Below are the code and all the weights of a small trained network. Each question names an input and a class and asks about switching units off, where a switched-off unit gives its printed mean instead of its output.

import numpy as np


def w(rows, s, z=0):
    codes = np.array(rows[::2]) - 128.0
    scale = np.full(codes.shape[1], s)
    scale[-1] = z or s
    return codes * scale


def norm(h):
    return h / np.sqrt((h * h).mean(-1, keepdims=True) + 1e-5)


def f(y):
    return y / 2 * (1 + np.tanh(0.7978845608 * (y + 0.044715 * y**3)))


def log_softmax(a):
    a = a - a.max(-1, keepdims=True)
    return a - np.log(np.exp(a).sum(-1, keepdims=True))


def net(x, mask):
    res = np.array(x, float).reshape(1, 8) / 4 @ E
    u = 0
    for l in range(2):
        y = f(norm(res) @ A[l][:, :-1].T + A[l][:, -1])
        res = res + np.where(mask[u : u + 12], y, B[l][:, -1]) @ B[l][:, :-1]
        u += 12
    return log_softmax(norm(res)[-1] @ U[:, :-1].T + U[:, -1])


A, B = {}, {}
E = w([
[148,132,120,105,146,135],'x0',
[156,131,114,105,151,131],'x1',
[126,120,112,95,119,133],'x2',
[154,136,199,44,118,62],'x3',
[158,131,116,145,147,106],'x4',
[229,31,168,136,59,153],'x5',
[138,117,97,116,118,114],'x6',
[190,254,131,158,37,153],'x7',
],0.008)
A[0] = w([
[157,109,1,152,127,171,103],'0.n0',
[166,166,73,68,157,129,92],'0.n1',
[157,76,24,224,126,179,178],'0.n2',
[142,141,175,91,145,79,34],'0.n3',
[191,64,126,86,112,138,182],'0.n4',
[84,118,148,112,91,117,150],'0.n5',
[176,50,123,127,113,145,194],'0.n6',
[114,109,163,43,149,66,93],'0.n7',
[115,88,191,108,41,208,174],'0.n8',
[239,139,97,109,123,131,144],'0.n9',
[107,98,169,124,83,162,100],'0.n10',
[94,106,40,222,118,190,5],'0.n11',
],0.009,0.0029)
B[0] = w([
[88,209,179,124,179,191,199],'0.n0',
[89,78,85,150,77,137,151],'0.n1',
[136,171,225,84,173,163,255],'0.n2',
[130,183,193,57,27,107,142],'0.n3',
[109,154,223,239,147,88,201],'0.n4',
[174,119,122,123,146,148,139],'0.n5',
[201,62,130,197,101,167,206],'0.n6',
[131,139,175,134,145,107,187],'0.n7',
[194,101,127,137,158,146,200],'0.n8',
[103,128,173,192,113,150,195],'0.n9',
[197,194,171,144,176,95,139],'0.n10',
[68,152,255,23,155,201,211],'0.n11',
],0.006,0.0054)
A[1] = w([
[71,167,73,105,146,79,77],'1.n0',
[132,130,185,93,51,10,125],'1.n1',
[85,155,133,126,137,82,100],'1.n2',
[146,170,161,89,129,133,116],'1.n3',
[151,156,168,168,195,100,142],'1.n4',
[156,224,122,141,44,178,104],'1.n5',
[89,166,115,102,132,92,115],'1.n6',
[173,133,56,110,151,143,6],'1.n7',
[64,201,85,103,178,93,106],'1.n8',
[73,34,160,112,208,103,158],'1.n9',
[108,100,119,112,96,162,67],'1.n10',
[189,156,136,90,203,33,214],'1.n11',
],0.012,0.0026)
B[1] = w([
[197,140,181,154,171,82,195],'1.n0',
[50,199,133,128,226,239,210],'1.n1',
[191,67,106,191,99,158,166],'1.n2',
[33,142,114,147,123,138,176],'1.n3',
[89,91,103,73,120,92,206],'1.n4',
[89,61,5,76,137,33,248],'1.n5',
[176,44,170,140,103,162,178],'1.n6',
[170,127,122,136,139,179,112],'1.n7',
[241,45,253,183,94,126,249],'1.n8',
[122,203,1,111,49,83,253],'1.n9',
[132,128,174,142,129,160,116],'1.n10',
[121,151,107,129,123,200,196],'1.n11',
],0.0089,0.0073)
U = w([
[210,70,254,167,128,101,78],'0',
[72,190,184,84,170,199,254],'1',
[113,136,40,100,85,53,43],'2',
],0.0096,0.00074)

Each question gives the input, the list of numbers given to net, and the class t.
The units are the neurons (one row each of A and B). Each row of codes is followed by its name. A weight is (code - 128) times the scale printed after its matrix; where a second scale follows, it is the last column's (A, B and U).
mask holds one flag per neuron, layer by layer. A switched-off neuron (its flag False) gives its mean, the last column of its row in B, instead of its output. The means were averaged over made-up inputs and are rounded, as every weight is.
A unit's drop is (log p(t) with every unit on - log p(t) with that unit switched off) / (log p(t) with every unit on - log p(t) with every unit switched off).
The circuit of an input: a set's keep is (log p(t) with only the set's units on - log p(t) with every unit switched off) / (log p(t) with every unit on - log p(t) with every unit switched off). Starting from the 12 units with the biggest drops (on a tie, the unit counted first), units are removed one at a time, each time the one whose removal leaves the highest keep (on an exact tie, the one counted first), for as long as the keep stays at least 0.8.
circuit, biggest first: the units of the circuit, biggest drop first
unit that matters most: the unit with the biggest drop
top k neurons: the k neurons with the biggest drops, biggest first
k most important neurons of layer l: the k neurons of layer l with the biggest drops, biggest first
drop when u is switched off: that unit's drop, to one decimal
input [-8,7,3,-6,-1,-7,1,7], class 0: circuit, biggest first : [1.n8; 1.n9; 1.n1]
input [-6,-4,5,-7,-5,2,6,-6], class 1: 2 most important neurons of layer 0 : [0.n11; 0.n2]
input [-6,7,-2,6,7,-3,-3,3], class 1: unit that matters most : 1.n1
input [0,-7,0,-7,-4,4,4,-6], class 1: 2 most important neurons of layer 1 : [1.n8; 1.n5]
input [6,-2,-1,6,-1,-1,5,4], class 1: 2 most important neurons of layer 1 : [1.n1; 1.n9]
input [-6,-7,5,-2,-6,4,-3,6], class 2: 2 most important neurons of layer 1 : [1.n5; 1.n8]
input [-5,8,-4,-6,-8,5,0,4], class 1: 3 most important neurons of layer 0 : [0.n11; 0.n0; 0.n2]
input [3,-6,0,3,7,-7,-4,7], class 0: circuit, biggest first : [1.n8; 1.n9]
input [-3,3,-8,5,6,3,-6,-5], class 1: top 3 neurons : [1.n1; 0.n3; 1.n5]
input [-1,-2,7,3,-2,-4,1,-4], class 0: top 3 neurons : [1.n8; 0.n6; 1.n5]
input [-1,1,5,-4,-5,3,6,0], class 1: top 2 neurons : [1.n8; 0.n0]
input [0,-7,-5,8,-4,2,7,-6], class 1: top 3 neurons : [1.n1; 1.n5; 0.n3]
input [6,6,-7,0,-5,5,2,7], class 2: top 2 neurons : [1.n5; 1.n8]
input [0,-6,0,-3,1,3,-2,-8], class 2: most important neuron of layer 1 : [1.n9]
input [-4,-8,2,3,1,3,7,4], class 2: top 3 neurons : [1.n8; 1.n5; 0.n11]
input [6,-5,-7,0,-8,-5,4,-7], class 2: top 2 neurons : [1.n9; 0.n0]
input [-6,0,-5,-5,-7,-6,-2,1], class 0: circuit, biggest first : [1.n8; 1.n1]
input [-4,8,-5,-2,0,-6,-4,5], class 0: circuit, biggest first : [1.n8; 1.n9]
input [-7,-4,4,-2,-2,0,-5,-3], class 2: 2 most important neurons of layer 1 : [1.n9; 1.n1]
input [4,7,-7,-2,-4,2,-8,-8], class 2: top neuron : [1.n9]
input [6,6,-5,-5,-2,-7,8,6], class 0: top 3 neurons : [1.n8; 1.n9; 0.n6]
input [1,4,3,3,3,-6,-1,6], class 0: drop when 1.n10 is switched off : 0.0
input [-2,1,0,8,-8,0,-6,3], class 1: drop when 1.n1 is switched off : 0.1
input [-1,-6,-1,-3,-1,-5,-1,8], class 2: drop when 1.n5 is switched off : 1.9
input [-8,6,-3,0,6,-8,-6,-7], class 0: drop when 1.n0 is switched off : 0.3
